What each symbol does to the nodes:
j367 * j441
j367 ^ j981
j367 ! j227
j367 % j281
j367 $ j323
j367 § j939
j46 * j782
j46 ^ j495
j46 ! j727
j46 % j570
j46 $ j278
j46 § j436
j552 * j263
j552 ^ j873
j552 ! j43
j552 % j15
j552 $ j72
j552 § j816
j992 * j904
j992 ^ j917
j992 ! j57
j992 % j507
j992 $ j958
j992 § j993
j958 * j733
j958 ^ j57
j958 ! j560
j958 % j992
j958 $ j673
j958 § j621
j462 * j507
j462 ^ j99
j462 ! j704
j462 % j647
j462 $ j966
j462 § j156
j227 * j165
j227 ^ j812
j227 ! j654
j227 % j981
j227 $ j469
j227 § j367
j915 * j958
j915 ^ j696
j915 ! j948
j915 % j966
j915 $ j873
j915 § j965
j278 * j685
j278 ^ j727
j278 ! j604
j278 % j46
j278 $ j981
j278 § j877
j780 * j604
j780 ^ j685
j780 ! j796
j780 % j862
j780 $ j441
j780 § j726
j72 * j393
j72 ^ j43
j72 ! j570
j72 % j552
j72 $ j436
j72 § j10
j440 * j965
j440 ^ j637
j440 ! j676
j440 % j963
j440 $ j658
j440 § j219
j150 * j948
j150 ^ j958
j150 ! j673
j150 % j621
j150 $ j263
j150 § j676
j843 * j552
j843 ^ j217
j843 ! j325
j843 % j658
j843 $ j299
j843 § j495
j255 * j658
j255 ^ j635
j255 ! j816
j255 % j162
j255 $ j782
j255 § j393
j782 * j843
j782 ^ j816
j782 ! j10
j782 % j255
j782 $ j685
j782 § j808
j441 * j812
j441 ^ j796
j441 ! j165
j441 % j780
j441 $ j254
j441 § j430
j862 * j727
j862 ^ j782
j862 ! j685
j862 % j808
j862 $ j780
j862 § j159
j43 * j162
j43 ^ j219
j43 ! j456
j43 % j873
j43 $ j570
j43 § j552
j99 * j469
j99 ^ j254
j99 ! j139
j99 % j745
j99 $ j704
j99 § j647
j325 * j43
j325 ^ j263
j325 ! j393
j325 % j217
j325 $ j85
j325 § j843
j696 * j57
j696 ^ j904
j696 ! j733
j696 % j704
j696 $ j948
j696 § j966
j381 * j281
j381 ^ j726
j381 ! j430
j381 % j116
j381 $ j353
j381 § j654
j635 * j676
j635 ^ j965
j635 ! j15
j635 % j320
j635 $ j816
j635 § j162
j85 * j570
j85 ^ j393
j85 ! j808
j85 % j325
j85 $ j159
j85 § j299
j917 * j207
j917 ^ j55
j917 ! j667
j917 % j469
j917 $ j57
j917 § j507
j469 * j566
j469 ^ j654
j469 ! j55
j469 % j227
j469 $ j917
j469 § j323
j219 * j320
j219 ^ j963
j219 ! j440
j219 % j948
j219 $ j456
j219 § j873
j299 * j72
j299 ^ j325
j299 ! j85
j299 % j843
j299 $ j503
j299 § j727
j578 * j159
j578 ^ j436
j578 ! j877
j578 % j573
j578 $ j310
j578 § j796
j685 * j299
j685 ^ j10
j685 ! j573
j685 % j782
j685 $ j796
j685 § j862
j658 * j15
j658 ^ j676
j658 ! j217
j658 % j440
j658 $ j843
j658 § j456
j55 * j939
j55 ^ j381
j55 ! j353
j55 % j654
j55 $ j667
j55 § j469
j456 * j635
j456 ^ j440
j456 ! j658
j456 % j219
j456 $ j495
j456 § j43
j570 * j255
j570 ^ j456
j570 ! j495
j570 % j43
j570 $ j46
j570 § j72
j116 * j877
j116 ^ j159
j116 ! j726
j116 % j503
j116 $ j381
j116 § j812
j320 * j637
j320 ^ j588
j320 ! j965
j320 % j560
j320 $ j635
j320 § j673
j503 * j436
j503 ^ j85
j503 ! j159
j503 % j299
j503 $ j116
j503 § j604
j430 * j981
j430 ^ j780
j430 ! j441
j430 % j726
j430 $ j745
j430 § j381
j393 * j456
j393 ^ j162
j393 ! j255
j393 % j263
j393 $ j808
j393 § j325
j604 * j573
j604 ^ j299
j604 ! j503
j604 % j727
j604 $ j812
j604 § j278
j573 * j85
j573 ^ j72
j573 ! j436
j573 % j10
j573 $ j578
j573 § j685
j647 * j323
j647 ^ j745
j647 ! j99
j647 % j353
j647 $ j462
j647 § j667
j667 * j532
j667 ^ j353
j667 ! j647
j667 % j55
j667 $ j156
j667 § j917
j323 * j254
j323 ^ j227
j323 ! j469
j323 % j367
j323 $ j507
j323 § j532
j507 * j139
j507 ^ j469
j507 ! j917
j507 % j323
j507 $ j992
j507 § j960
j676 * j915
j676 ^ j621
j676 ! j150
j676 % j637
j676 $ j217
j676 § j440
j960 * j99
j960 ^ j323
j960 ! j507
j960 % j532
j960 $ j993
j960 § j839
j263 * j219
j263 ^ j673
j263 ! j162
j263 % j150
j263 $ j393
j263 § j217
j436 * j808
j436 ^ j570
j436 ! j46
j436 % j72
j436 $ j877
j436 § j573
j873 * j673
j873 ^ j948
j873 ! j219
j873 % j915
j873 $ j43
j873 § j15
j745 * j227
j745 ^ j441
j745 ! j254
j745 % j430
j745 $ j99
j745 § j353
j10 * j325
j10 ^ j552
j10 ! j72
j10 % j816
j10 $ j573
j10 § j782
j963 * j588
j963 ^ j976
j963 ! j637
j963 % j733
j963 $ j440
j963 § j948
j704 * j917
j704 ^ j139
j704 ! j904
j704 % j99
j704 $ j696
j704 § j462
j904 * j667
j904 ^ j207
j904 ! j839
j904 % j139
j904 $ j733
j904 § j704
j159 * j46
j159 ^ j808
j159 ! j862
j159 % j85
j159 $ j726
j159 § j503
j808 * j495
j808 ^ j255
j808 ! j782
j808 % j393
j808 $ j862
j808 § j85
j281 * j780
j281 ^ j278
j281 ! j981
j281 % j877
j281 $ j367
j281 § j310
j156 * j960
j156 ^ j647
j156 ! j462
j156 % j667
j156 $ j588
j156 § j57
j726 * j278
j726 ^ j862
j726 ! j780
j726 % j159
j726 $ j430
j726 § j116
j976 * j462
j976 ^ j960
j976 ! j993
j976 % j839
j976 $ j637
j976 § j733
j993 * j704
j993 ^ j507
j993 ! j992
j993 % j960
j993 $ j621
j993 § j976
j566 * j381
j566 ^ j310
j566 ! j939
j566 % j165
j566 $ j207
j566 § j254
j637 * j966
j637 ^ j993
j637 ! j621
j637 % j976
j637 $ j676
j637 § j963
j621 * j696
j621 ^ j992
j621 ! j958
j621 % j993
j621 $ j150
j621 § j637
j965 * j621
j965 ^ j966
j965 ! j915
j965 % j588
j965 $ j15
j965 § j320
j207 * j353
j207 ^ j939
j207 ! j532
j207 % j566
j207 $ j839
j207 § j139
j796 * j503
j796 ^ j573
j796 ! j578
j796 % j685
j796 $ j165
j796 § j780
j588 * j993
j588 ^ j462
j588 ! j966
j588 % j156
j588 $ j965
j588 § j560
j673 * j963
j673 ^ j560
j673 ! j320
j673 % j958
j673 $ j162
j673 § j150
j532 * j745
j532 ^ j367
j532 ! j323
j532 % j939
j532 $ j960
j532 § j207
j981 * j796
j981 ^ j604
j981 ! j812
j981 % j278
j981 $ j227
j981 § j281
j939 * j430
j939 ^ j281
j939 ! j367
j939 % j310
j939 $ j532
j939 § j566
j812 * j578
j812 ^ j503
j812 ! j116
j812 % j604
j812 $ j654
j812 § j981
j733 * j156
j733 ^ j839
j733 ! j976
j733 % j904
j733 $ j963
j733 § j696
j165 * j116
j165 ^ j578
j165 ! j310
j165 % j796
j165 $ j566
j165 § j441
j254 * j654
j254 ^ j165
j254 ! j566
j254 % j441
j254 $ j139
j254 § j745
j727 * j10
j727 ^ j843
j727 ! j299
j727 % j495
j727 $ j604
j727 § j46
j560 * j976
j560 ^ j156
j560 ! j588
j560 % j57
j560 $ j320
j560 § j958
j217 * j873
j217 ^ j150
j217 ! j263
j217 % j676
j217 $ j325
j217 § j658
j15 * j150
j15 ^ j915
j15 ! j873
j15 % j965
j15 $ j552
j15 § j635
j495 * j816
j495 ^ j658
j495 ! j843
j495 % j456
j495 $ j727
j495 § j570
j654 * j310
j654 ^ j116
j654 ! j381
j654 % j812
j654 $ j55
j654 § j227
j966 * j992
j966 ^ j704
j966 ! j696
j966 % j462
j966 $ j915
j966 § j588
j162 * j440
j162 ^ j320
j162 ! j635
j162 % j673
j162 $ j255
j162 § j263
j139 * j55
j139 ^ j566
j139 ! j207
j139 % j254
j139 $ j904
j139 § j99
j877 * j862
j877 ^ j46
j877 ! j278
j877 % j436
j877 $ j281
j877 § j578
j57 * j839
j57 ^ j667
j57 ! j156
j57 % j917
j57 $ j560
j57 § j992
j948 * j560
j948 ^ j733
j948 ! j963
j948 % j696
j948 $ j219
j948 § j915
j839 * j647
j839 ^ j532
j839 ! j960
j839 % j207
j839 $ j976
j839 § j904
j353 * j367
j353 ^ j430
j353 ! j745
j353 % j381
j353 $ j647
j353 § j55
j816 * j217
j816 ^ j15
j816 ! j552
j816 % j635
j816 $ j10
j816 § j255
j310 * j726
j310 ^ j877
j310 ! j281
j310 % j578
j310 $ j939
j310 § j165

The rows follow the links: the fewer symbols apart two nodes are, the more alike their rows tend to be.

Each row is also shifted at random along 4 hidden directions that mean nothing.

Some nodes, each with a row of numbers:
j353: [ 52,  -6,  -8,   2,  -7,  -1,   0,   0,   1, -11,  -3,  -5,   2,  10,   1,   2,  -2,  -4, -18,   2,  -5, -12,  -6, -14, -11,   0, -19,  17,  -5,  -1,  -8,  15, -10,  -6,  -6,   0, -14,   8,  17, -15,  -1,  -2,  -7,   0, -10,   0,  -1,  -1,  -4,   4,  16,   8,   5,   6]
j217: [ 29,   0,   5,  -7,   6,  -8, -13,  -8,  13,  19,  14,  12,  -5,  -5,  -7,   5,   2,  20,  25,  -3,   3,   5,   7,  14,  19,  -8,  14, -34,  -1, -16,  19, -33,  18,   6,  12,   2,  30, -33, -17,   5,  -1,   8,  11,   8,   1,   9,  20, -28,   2,  -1, -54,   3,   6,  25]
j862: [ 33,   0,  -5, -10,   6,  -3,  -6, -31,   9,  -9,  -2,  21,  14, -12,  13,  11,   3,  -3,   0,   3, -17,   0,   1,   8,   1,  -2,  -8,   4, -10, -20,  17,   3,  -9,  -2,  -9,   2,  10,  10,  -2, -24,  -2,  24,  26,   2,  -3,  -4,   4,  -9,   3,  -5,   8,   3,   2,  15]
j159: [ 76,   1,  -3, -11,  13,   4,  -9,  18, -11, -11,   4,  -3,   9, -22,  -6,   6,  -3,   0,   1,   2, -15,  -6,  10,  17,   2,  11, -14,  -9,   0,   0,  -2,   6,   0,  -7,  -8,   9,   7,   8, -17,  -2, -13,  -9,  27,  14,  -1, -13,   2,  -3,  -5, -11,   0,  -9,  -8,   1]
j72: [-53,   5,   0,  -8,   9,   0,   9, -13,   4,  19, -14,   7,   1,  -1,  14,   0,   3,   1,  10,  -1,   5,  19,   8,   7,   5,   0,  11, -11,  -3,  -1,   4, -18,   0,   6,  -3,  -9,  10,  -2, -17,   7,   3,   8,   3,  -1,   2,  -2,  -7,   1,   2,  -8,  -9,   1,  -5,  -8]
j165: [-27,  10,  -3,  -1,   2,   8,   7,   8,  -5, -15, -13,  -4,   4,  -6,   3,   8,   2, -12, -14,   1,  -3,  -6,   9,  -1, -11,   2,  -9,   7,  -4,  11,  -4,  12, -11,  -6, -15,   6, -15,  19,   3,   0,   4,  -4,  -4,   5,   1,  -7, -15,  18,  -5,   0,  22, -14,  -3, -19]
j495: [-62,  -1,   2,  -5,   4,  -2,   9, -46,  12,   5, -14,  26,  13,   3,  28,   1,  11, -11,   7,   2,   0,  21,   0,  -6,   3,  -2,  12,  16,  -6,  -7,  15,  -1,  -7,  15,  -3,  -5,   0,  18,   1, -15,  11,  34,  10, -16,   7,   6, -10,   7,   2,  -8,  30,   4,   4,  -4]
j139: [ 14,  -4,   8,   9,  -3,  -1,   2,   2,  -3,  -7,  -2,  -1, -11, -12,  -7,  -1,  -5,   0,  -7,   0,  -3,  -3,  -7,  14,  -7, -13,  14,  -3,   0,  -1,  14,   8, -11, -11,  -6,   2,   7,  -6,  10,   6,  -3,  -6,  -5,  -2,   6,  -4,  -5,  11,  16,   9,  -1,  -5,   0, -10]
j917: [ 18,  -1,  -3,  18, -10,  -2,   0,  13,  -3, -12,   4, -12,  -2,  11, -11,  -3,  -2,   4,  -9,  -1,   3, -17,  -5, -12,  -7,  -1, -10,  13,   3,  11,  -6,   9,   2,  -3,  -6,   8,  -5,  -1,  19,   1,  -7, -21, -15,  -5,  -7,   8,  -3,  -3,   0,   7,   2,   7,  -6,   7]
j958: [ 37, -12,   9,   4,  -6,  -1,   0,   3,  -2,   4,   8,  -4,  -9,  -3,  -6, -13,  -2,  -2,   9,  -1,   9,  -1,  -8,   4,   3,   0,  16,  -4,  10,  -1,  -1,  -2,   9,   4,  12,  -1,   5,  -2,  -3,  13,   3,   1,  -2,  -5,  10,   1,   8,   8,   2,   4,  -1,  -7,   1,  -7]
j281: [-14,   7,  -6,   2,   2,   4,   6,  -5,   1, -16, -13,   2,  12,   2,   8,  12,   7,  -8, -12,   2,  -4,  -6,   8, -10,  -9,   0, -14,  16,  -7,  11,   1,  10, -10,  -1, -18,   9, -13,  18,  11, -10,   2,  -1,  -4,  -1,  -4,   2, -17,   8,  -7,  -3,  24,  -4,  -1,  -5]
j325: [-54,   1,   8,  -8,  12,   6,   5,  10, -10,  11,  -6,  -2,   5,  -2,   6,  -3,   3,  -6,   7,   1,   3,  24,   8,   0,   5,  11,   9,   2,   6,  15,  -8,   2,  -1,   9,   6,  -5, -12,  11, -14,  10,   3,   2,   5,  -6,  10,  -4, -14,  15,  -4, -14,  23,  -8,  -1, -21]
j116: [-26,  10,   4,  -3,  16,  10,   2,  37, -16,  -1, -10, -15,  -1, -11,  -8,   9,  -1,   0,  -8,   1,  -4,   9,  17,  11,  -4,   3,  -2,  -9,  -1,  26,  -6,   6, -11,  -8, -11,   5, -11,   1,  -8,  16,  -5, -25,  -4,   9,   3, -10, -23,  13,  -1,  -8,   3, -13,  -6, -24]
j85: [-14,   5, -22,  -3,   0,   1,   6,   3,  -1,   5,  -9, -10,  20,  31,  13,  -2,   4,   0,  -6,   3,   0,   0,   3, -32,  -2,  24, -37,  28,  -1,  10, -32,   1,   6,  11,  -7,  -5, -17,  19,   0, -16,  -7,  -9,  -1,  -5, -21,   4,  -7, -16, -22, -14,  20,  23, -11,  17]
j299: [-32,   9,  -8, -10,  10,   9,   6,  26, -16,   6,  -8, -16,   5,  -2,   1,  -4,  -5,  -4,  -3,   3,  -3,   8,   7,   3,  -1,  21, -15,   0,   5,  10, -27,   4,   0,  -2,  -3,  -8, -10,  13, -21,   9,  -7, -14,   9,   8,  -4, -16,  -8,   6,  -9, -12,   9,  -2, -13, -14]
j381: [-32,   9,  -9,  -2,  -3,   6,   7,   3,   0,  -9, -14,  -4,   3,   8,   7,   7,   2, -11, -20,   1,  -1,  -7,   2, -13, -12,   2, -18,  12,  -7,   5, -11,  11, -12,  -5, -11,  -1, -22,  15,  11,  -8,   7,  -1, -13,   6,  -6,  -5,  -9,  10,  -7,   4,  18,  -3,   3,  -9]
j552: [-47,   2,  10, -10,  13,   1,  -4,   9,   0,  24,   3,   3,  -5,   1,   0,   2,   2,   9,  14,  -1,   4,  26,  10,   7,  12,   0,  16, -19,   2,   6,   3, -15,   3,   8,  14,  -7,   1, -18, -17,  12,   4,   2,   0,   1,   7,   2,  -1,  -4,   0, -10, -17,  -1,   7,  -4]
j207: [-19,  -1,   1,   8,  -2,  -1,   3,  24,  -6,   9,  -6, -17, -12,  15,  -7,  -2,  -6,   9, -17,   0,   1,   5,  -4,  -6,  -9,  -5,  -2,   4,  -1,  13, -10,   6, -12,  -9,  -1,  -8, -12, -15,  13,   7,  -4, -25, -25,  -4,  -8,   0, -11,   0,   9,   5,  -7,  13,   2,  -4]
j227: [ -4,   5, -14,  -1,  -8,   6,   5,  -1,   0, -17, -10,  -5,  10,  16,   9,   4,   2, -15, -24,   3,  -3, -14,  -2, -26, -15,   8, -31,  29,  -5,   6, -19,  22, -11,  -3, -10,   1, -32,  26,  19, -20,   6,   2, -10,   2, -11,  -2,  -7,   8, -14,   3,  37,   2,   4,  -2]
j440: [ 14,  -1,   4,   4,  -4,  -3,  -4,  -8,   0,  -1,  15,   5,  -3, -16,  -8, -10,  -4,   4,  19,  -1,   1,  -6,  -7,  17,  10,   0,  15, -13,   8, -15,   9,  -9,  17,   2,   6,   2,  27,  -4, -13,   9,  -6,   6,  17,   0,   8,  -2,  17,  -5,   7,   4, -18,  -4, -10,   6]
j673: [-47,  -2,   7,   6,  -2,   4,   5,  20, -17,   4,   8, -14,  -6,  -6,  -8, -20,  -8,  -3,   7,   1,   5,   8, -10,   8,   3,  12,  12,   3,  16,   6, -16,   9,   8,   1,  11,  -7,  -1,   7, -10,  21,  -7, -11,   3,  -7,  10,  -9,  -1,  16,   6,  -1,  13,  -3, -13, -19]
j367: [ 17,   3,  -9,  -4,  -6,  -2,   2, -22,  14,  -5, -12,  10,  -2,   3,   9,  10,   2,  -4, -13,   0,  -2, -12,  -1,  -3,  -8, -11,  -8,  -2, -12, -16,   9,  -3, -10,  -8, -10,  -2,   0,  -1,  10, -15,   9,  14,  -7,   9,  -7,  -1,   5,  -3,   0,  10,  -9,   1,   9,   7]
j654: [ -1,   9,  -9,  -4,  -2,   5,   5,  10,   0,  -3, -11,  -8,  -4,   2,   0,   7,  -1,  -4, -14,   0,   1, -10,   5,  -3, -10,  -1, -14,  -5,  -6,   2,  -9,   0,  -7, -10, -10,   0, -10,   1,   2,   0,   5,  -8, -12,  13,  -7,  -7,  -3,   4,  -6,   6,  -7,  -6,   1,  -7]
j456: [-76,   5,  11, -11,  14,   4,  -5,  26,  -9,  25,   7,  -6,  -6,   5,  -5,  -2,  -2,   8,   9,  -1,   3,  29,   7,   4,  11,   7,  12, -14,   7,  12, -10,  -6,   1,   5,  21, -10, -12, -16, -17,  15,   3,  -5,  -3,   1,   7,  -2,  -3,   1,   1, -10,  -9,   0,   8, -10]
j915: [ -9, -10,   5,  10,  -8,  -2,   6, -13,  -5,  -3,   5,   1,   1,   0,   4, -17,  -1,  -8,   7,   1,   4,   3, -15,  -4,   1,   4,  12,  18,  10,  -3,  -2,   9,   6,   8,   7,  -4,   3,  15,   4,   3,  -1,   8,   5, -17,   8,   1,   1,  12,   5,   1,  26,   2,  -7,  -6]
j162: [-52,   4,  11,  -6,   8,   7,  -6,  23, -15,   5,  16,  -5,  -4, -12, -10,  -8,  -6,  -1,   9,   1,  -3,  14,  -1,  11,   8,  11,  10,  -7,  12,   4,  -9,   9,   5,   2,  19,  -4,  -7,   2, -17,  14,  -2,   0,  12,   3,  13, -11,   5,  11,   2,  -6,   8, -11,   0, -14]
j10: [-29,   4,  -7,  -5,   5,   1,   8,  -8,   0,   8, -12,   2,  10,   6,  14,  -2,   4,  -4,   5,   1,   3,   9,   5,  -5,   2,  10,  -6,   7,  -1,   4,  -9,  -6,   3,   8,  -5,  -4,   0,  13, -11,  -1,  -1,   4,   7,  -4,  -3,  -1,  -8,   1,  -8, -10,  11,   4,  -9,  -3]
j993: [-32,   1,   4,   3,  -8,   3,  -2,  23,  -4,   4,  10, -15, -11,  15, -11,  -7,  -4,   0,  -6,  -1,  10,  -2,  -6, -15,  -2,   2,  -1,   1,   7,   8, -17,   5,   4,   0,  18,  -5, -22,  -7,   7,   8,   8,  -8, -22,   2,   1,   2,   7,   5,  -5,   8,  -1,  -1,  10,  -5]
j156: [ 18,   3,  -1,   8,  -9,   3,  -5,  33,  -5,  -4,  14, -21, -10,   8, -22,  -4,  -5,   6,  -2,  -3,  10, -19,   0,  -8,  -1,   4,  -8,  -7,   8,  10, -17,  -1,  14,  -2,   9,   7,  -8, -11,   4,  14,   0, -24, -17,   9,  -2,   3,  11,  -4,  -9,   9, -19,  -6,   0,   3]
j310: [ 11,  10,  -3,  -2,   5,   5,   3,  14,   0,  -4, -12,  -6,  -3, -12,  -5,  12,   2,   1,  -3,  -1,   1,  -8,  16,  13,  -4,  -6,  -2, -20,  -6,   8,   5, -10,  -2, -10, -17,   9,   8,  -6,  -7,  11,  -1, -14,  -4,  15,  -1,  -4,  -9,   3,  -2,   1, -21, -15,  -5, -10]
j578: [ 14,   1,   1,  -5,  11,  -4,  -4, -21,  11,   1,  -9,  19,   5,  -9,   9,  18,   6,   7,   0,   0, -11,   9,   9,  11,   2, -13,   5,  -9, -14,  -7,  28,  -8, -13,  -4, -13,   4,  14, -11,   2, -13,  -1,  11,   9,   2,  -2,   4,  -8, -11,   7,  -5, -12,   4,   6,  11]
j808: [-23,   7,  -6, -10,   9,   4,   6,   5,  -4,  13, -11,  -3,   0,  -7,   6,  -1,  -1,   1,   8,   0,   2,   9,   8,  12,   5,   8,   1, -16,   0,  -1,  -7, -14,   4,  -1,  -5,  -7,  11,   0, -23,  12,  -3,  -3,   9,   7,  -1, -10,  -3,   0,  -2,  -8, -15,  -3, -12, -10]

Start here and follow the symbols in turn, left to right. Where do you end up?
Answers are names.
[-36,   4,  -1,   2,   1,  -4,   6, -51,  19, -14, -17,  30,  15,   1,  24,  18,  13,  -9,  -9,   2,  -9,   4,   3,  -8,  -7, -16,   0,  21, -17,  -8,  31,   7, -20,   3, -19,   7,  -2,  14,  22, -29,  10,  30,   3, -11,  -1,  11, -15,   3,   5,   1,  28,   4,   8,   6]
^ § ! -> j503
[-17,  -3,   7,   6,  -3,  -3,   4,   9,  -5,  17,   3,  -8, -15,  -3,  -8, -15,  -6,   8,  14,  -2,  10,   7,  -7,  14,   7,   0,  21, -16,  10,  -1,  -2, -14,  11,   1,  10,  -9,  20, -16, -13,  23,  -5, -10,  -4,  -4,   6,  -2,   5,   1,  11,   3, -25,   2,  -9,  -7]
% ! $ ! -> j948
[-31,   1,   6,   2, -10,  -2,  -2, -10,  10,   3,   8,   6, -14,   4,  -4,   0,  -1,   0,   1,  -4,   8,  -4,  -7,  -1,   1, -14,  15, -10,   0, -12,  10,  -6,   2,  -1,  14,  -3,  -1, -15,   9,   3,  14,  12, -16,   3,   6,   5,  13,   2,   6,  15, -17,  -4,  15,   1]
§ ^ * $ -> j904
[ 42,   3,  -6, -11,   9,   6,  -4,  10, -11, -10,   1,  -2,  10, -20,  -1,   2,  -4,  -5,   0,   3, -14,  -4,   6,  14,   1,  14, -14,  -3,   1,  -4,  -8,   8,   0,  -6,  -7,   3,   3,  17, -17,  -3, -10,  -1,  27,  11,   0, -17,   2,   3,  -5, -10,  10,  -9,  -9,  -3]
$ $ % ! -> j877
[-17,   7,  -4, -14,  12,   1,  -3,   5,  -1,  13,  -6,   3,   0,  -7,   4,   7,  -4,   6,  -1,   1, -11,  12,   7,  15,   3,   2,  -4, -16,  -6,  -8,   1,  -7,  -8,  -8,  -3,  -9,   7, -10, -16,  -1,  -4,   1,  11,  11,  -4, -12,   0,  -9,   4,  -6, -19,   4,   0,   2]
* ^ ^ -> j263
[ 46,  -4,  -1,   1,  -1,  -4,  -1,  12,   2,   7,  -5,  -7, -13,   2,  -7,   3,  -6,  10,  -9,  -1,  -1,  -4,  -1,   7,  -5, -11,   1, -14,  -5,  -2,   3,  -7,  -7, -13,  -4,  -5,   7, -22,   5,   5,  -3, -14, -14,   7,  -7,  -1,   2,  -8,   8,   8, -29,   6,   4,   3]
% ^ ^ * § * -> j85
[-39,  -2,  16,   9,  -2,   4,   6,   2, -11, -12,  -3,   1, -12, -22,  -4,  -4,  -6, -11, -11,   1,  -7,   5, -10,  21, -10, -11,  24,   4,   3,   2,  14,  24, -20, -12,  -3,  -1,  -3,   7,  10,  10,   2,   1,  -3,  -7,  17, -13, -12,  31,  22,  10,  24, -15,   1, -31]
§ ^ % ! -> j441
[ 16,  -2,  14,   7, -11,   0,  -3, -34,   8, -28,  12,  24,  -9, -36,  -4,   1,   0, -15,   8,  -2,  -2, -19, -11,  25,   0, -21,  30, -10,   1, -26,  37,   8,   1,  -5,   1,  12,  20,   8,   7,   0,  12,  32,  14,   3,  23,  -3,  17,  21,  16,  20,   5, -29,   6, -10]
$ § § § -> j958
[ 19,   6, -10, -11,   7,   0,   0,  -1,   1,  10,  -7,   1,   3,  -8,   4,   3,  -2,   6,   7,   0,  -3,   0,   8,  13,   5,   6,  -7, -18,  -4, -10,  -2, -17,   5,  -3,  -8,  -4,  19,  -5, -21,   2,  -7,  -1,  14,  13,  -7,  -8,   6, -13,  -3,  -5, -26,   2, -10,   7]
* ^ § % ^ -> j965
[ 18,  -1,  -7,   1,   6,  -1,  -2, -15,   4, -15,  -7,  11,  23,   9,  12,  14,   9,  -3, -10,   4, -13,   1,   6, -18,  -5,   3, -21,  29,  -9,   9,   6,  15, -12,   5, -15,  10, -14,  18,  17, -28,  -3,   5,   7,  -9,  -9,   9, -15,  -6,  -7, -11,  33,  11,   3,  13]
! § § ^ -> j685
[ 57,  -3,  -8,  -3,   3,  -3,   2, -15,   7,   2,  -5,   6,  14,  -1,   8,   1,   8,   2,  17,   0,   5,  -4,  10,  -2,   8,   7,  -6,  -3,  -1,  -1,   3, -20,  17,  12,  -9,   8,  19,   7, -13,  -2,  -5,   4,  15,   0,  -4,   8,   1, -12, -12, -10,  -9,   1, -11,  12]
§ % ! % -> j873
[-22,  -9,   6,   7,  -6,  -1,   6,   4,  -6,  10,   2,  -8,  -6,  11,   0, -17,  -3,  -2,   4,   0,  10,   9, -11,  -7,   1,   5,  11,  11,  10,   6, -12,   3,   5,   7,  12,  -9,  -5,   2,   2,  10,   0,  -4,  -9, -14,   4,   2,  -2,   9,   3,   0,  13,   7,  -2,  -9]
§ § $ § -> j15
[  7,   0,   1,   0,  -1,  -4,  -9,   1,   1,   4,  17,   1,   0,  -2,  -9,  -5,  -2,  10,  15,  -1,   1,  -3,  -3,   5,  12,   4,   3, -11,   6, -10,   1, -11,  17,   5,  11,   1,  15, -10, -11,   3,  -6,   2,  12,   2,   1,   3,  17, -15,  -1,  -1, -21,   4,  -4,  16]
$ § ! ^ -> j873
[ 11,  -2,  -1,  -5,   8,  -1,  -1,   6,   0,  14,  -1,  -2,   9,  11,   3,   0,   6,   7,  13,  -1,   6,  11,  11, -10,  10,   9,  -4,  -1,   2,  13,  -8, -14,  11,  13,   4,   2,  -1,  -3, -11,   3,  -2,  -5,   3,  -3,  -3,   9,  -4, -11, -12, -15,  -4,   6,  -2,   7]
! * ! $ -> j325
